Here is a tiny trained network, its code and every weight. The questions are about switching its units off for an input and a target symbol, where a switched-off unit gives its printed mean instead of its output.

import numpy as np


def w(rows, s, z=0):
    codes = np.array(rows[::2]) - 128.0
    scale = np.full(codes.shape[1], s)
    scale[-1] = z or s
    return codes * scale


def norm(h):
    return h / np.sqrt((h * h).mean(-1, keepdims=True) + 1e-5)


def f(y):
    return np.maximum(y, 0)


def softmax(a):
    e = np.exp(a - a.max(-1, keepdims=True))
    return e / e.sum(-1, keepdims=True)


def log_softmax(a):
    a = a - a.max(-1, keepdims=True)
    return a - np.log(np.exp(a).sum(-1, keepdims=True))


def net(x, mask):
    ids = ['ΛΞΣΦαβθπ'.index(c) for c in x.split()]
    T = len(ids)
    res = E[ids] + P[:T]
    r = norm(res)
    for j in range(2):
        rows = slice(3 * j, 3 * j + 3)
        q, k, v = (r @ M[0][rows].T for M in (Q, K, V))
        z = softmax(np.where(np.tri(T) > 0, q @ k.T / 3**0.5, -1e9)) @ v
        o = O[0][rows]
        res = res + np.where(mask[j], z, o[:, -1]) @ o[:, :-1]
    y = f(norm(res) @ A[0][:, :-1].T + A[0][:, -1])
    res = res + np.where(mask[2:14], y, B[0][:, -1]) @ B[0][:, :-1]
    return log_softmax(norm(res)[-1] @ U[:, :-1].T + U[:, -1])


Q, K, V, O, A, B = {}, {}, {}, {}, {}, {}
E = w([
[139,124,40,87,99],'Λ',
[73,3,115,128,87],'Ξ',
[177,149,67,116,179],'Σ',
[204,134,187,215,88],'Φ',
[146,95,99,139,49],'α',
[109,104,121,152,101],'β',
[204,176,71,106,91],'θ',
[157,111,76,95,32],'π',
],0.011)
P = w([
[150,94,105,191,123],'0',
[245,138,91,133,126],'1',
[89,156,200,161,126],'2',
[144,130,69,170,93],'3',
[218,122,122,126,123],'4',
[56,143,168,102,142],'5',
[89,131,86,182,137],'6',
[211,127,123,119,127],'7',
[82,146,195,93,153],'8',
[125,157,76,192,112],'9',
[205,119,124,116,134],'10',
[87,130,229,50,162],'11',
[109,164,72,211,150],'12',
],0.011)
Q[0] = w([
[129,126,230,1,120],'h1',
[44,158,58,203,138],'h1',
[111,161,41,205,80],'h1',
[15,132,129,136,164],'h2',
[104,205,201,37,136],'h2',
[83,162,113,184,115],'h2',
],0.0091)
K[0] = w([
[110,192,1,253,115],'h1',
[76,145,209,49,177],'h1',
[115,194,220,13,127],'h1',
[161,184,128,143,116],'h2',
[148,152,121,191,163],'h2',
[96,224,122,93,191],'h2',
],0.0096)
V[0] = w([
[28,45,168,145,224],'h1',
[106,54,128,128,78],'h1',
[152,217,100,188,234],'h1',
[173,125,122,254,201],'h2',
[70,32,104,68,103],'h2',
[109,248,126,136,46],'h2',
],0.0053)
O[0] = w([
[210,51,142,164,137,5],'h1',
[130,112,81,157,18,159],'h1',
[160,165,84,252,254,104],'h1',
[102,106,173,178,99,177],'h2',
[72,81,122,105,198,146],'h2',
[186,178,84,221,96,123],'h2',
],0.0084,0.0031)
A[0] = w([
[67,76,91,212,107,166],'n1',
[52,121,142,22,84,141],'n2',
[126,123,146,91,76,136],'n3',
[67,83,60,91,155,152],'n4',
[119,78,255,92,70,158],'n5',
[187,61,66,74,129,210],'n6',
[113,167,240,147,215,247],'n7',
[31,222,140,151,106,149],'n8',
[150,170,138,151,163,167],'n9',
[133,145,148,212,110,146],'n10',
[193,234,53,137,86,129],'n11',
[168,152,138,130,175,254],'n12',
],0.0081,0.0031)
B[0] = w([
[209,185,133,154,178,196],'n1',
[127,142,107,110,199,225],'n2',
[112,102,161,113,174,181],'n3',
[130,167,103,125,84,189],'n4',
[101,182,121,89,152,196],'n5',
[102,120,181,139,101,224],'n6',
[80,73,72,58,125,187],'n7',
[2,130,215,75,124,204],'n8',
[145,95,139,84,118,170],'n9',
[102,136,158,76,141,177],'n10',
[117,108,140,175,153,254],'n11',
[77,96,140,93,118,183],'n12',
],0.0075,0.0067)
U = w([
[20,205,173,176,168,57],'Λ',
[94,110,118,11,151,230],'Ξ',
[174,86,73,181,254,165],'Σ',
[117,125,88,129,42,2],'Φ',
[102,141,4,177,98,55],'α',
[179,25,154,199,105,219],'β',
[176,203,109,190,138,127],'θ',
[133,14,125,144,61,99],'π',
],0.0076,0.0023)

Each question gives the input, a string of symbols that net reads in full, and the target symbol t.
The units are the heads (3 rows each of Q, K, V and O) and the neurons (one row each of A and B). Each row of codes is followed by its name. A weight is (code - 128) times the scale printed after its matrix; where a second scale follows, it is the last column's (O, A, B and U).
mask holds one flag per unit, heads first, then neurons. A switched-off unit (its flag False) gives its mean, the last column of its rows in O or B, instead of its output. The means were averaged over made-up inputs and are rounded, as every weight is.
A unit's drop is (log p(t) with every unit on - log p(t) with that unit switched off) / (log p(t) with every unit on - log p(t) with every unit switched off).
The circuit of an input: a set's keep is (log p(t) with only the set's units on - log p(t) with every unit switched off) / (log p(t) with every unit on - log p(t) with every unit switched off). Starting from the 12 units with the biggest drops (on a tie, the unit counted first), units are removed one at a time, each time the one whose removal leaves the highest keep (on an exact tie, the one counted first), for as long as the keep stays at least 0.8.
circuit, biggest first: the units of the circuit, biggest drop first
top k neurons: the k neurons with the biggest drops, biggest first
which heads matter: for each layer, one digit per head in row order, 1 if its drop is at least 0.15 and else 0, layers parted by /
input π Φ π β Σ Σ Ξ β θ Λ, target Λ: circuit, biggest first : (h1 n8)
input Σ Σ Σ β θ Σ β α Φ Λ Λ π α, target Ξ: top neuron : (n2)
input β Σ θ θ Σ α θ, target Φ: which heads matter : 11
input Λ Ξ π α π Σ π β Ξ π Σ Σ Ξ, target Σ: circuit, biggest first : (h1 n1)
input Σ Σ Φ Φ β, target Λ: which heads matter : 11
input β θ β Σ Φ Λ Σ, target α: top 4 neurons : (n4 n2 n8 n3)
input β Λ β π, target β: which heads matter : 10
input Φ Λ π α Λ, target α: circuit, biggest first : (h2 n11 n10)
input β Λ π π θ Ξ Σ θ θ α, target Λ: which heads matter : 10
input Σ Ξ Ξ Λ, target π: which heads matter : 10
input θ π Φ β, target θ: which heads matter : 00
input π Φ β α π α β Λ θ α Ξ β α, target β: which heads matter : 10
input π Σ Σ θ α Λ Φ θ θ β θ, target θ: which heads matter : 11
input Λ Σ α Λ Σ Σ Λ, target Σ: which heads matter : 10
input Σ Λ θ Ξ, target Λ: circuit, biggest first : (h1 n1)
input Φ β Λ β π Φ Ξ Φ Ξ α, target π: circuit, biggest first : (h1)
input β β β Σ α β θ θ π β, target Ξ: which heads matter : 10
input Λ θ Φ β Ξ Φ α, target θ: which heads matter : 10
input Σ α Ξ Φ Φ Σ Λ Ξ Λ Λ Ξ π θ, target Ξ: top 2 neurons : (n2 n3)
input Λ β β Σ Σ β α Σ Φ β, target θ: circuit, biggest first : (n1 h1)
input β π Σ α Ξ α β Φ, target Ξ: top 2 neurons : (n5 n1)
input Ξ β π β θ β Φ, target β: circuit, biggest first : (h1)
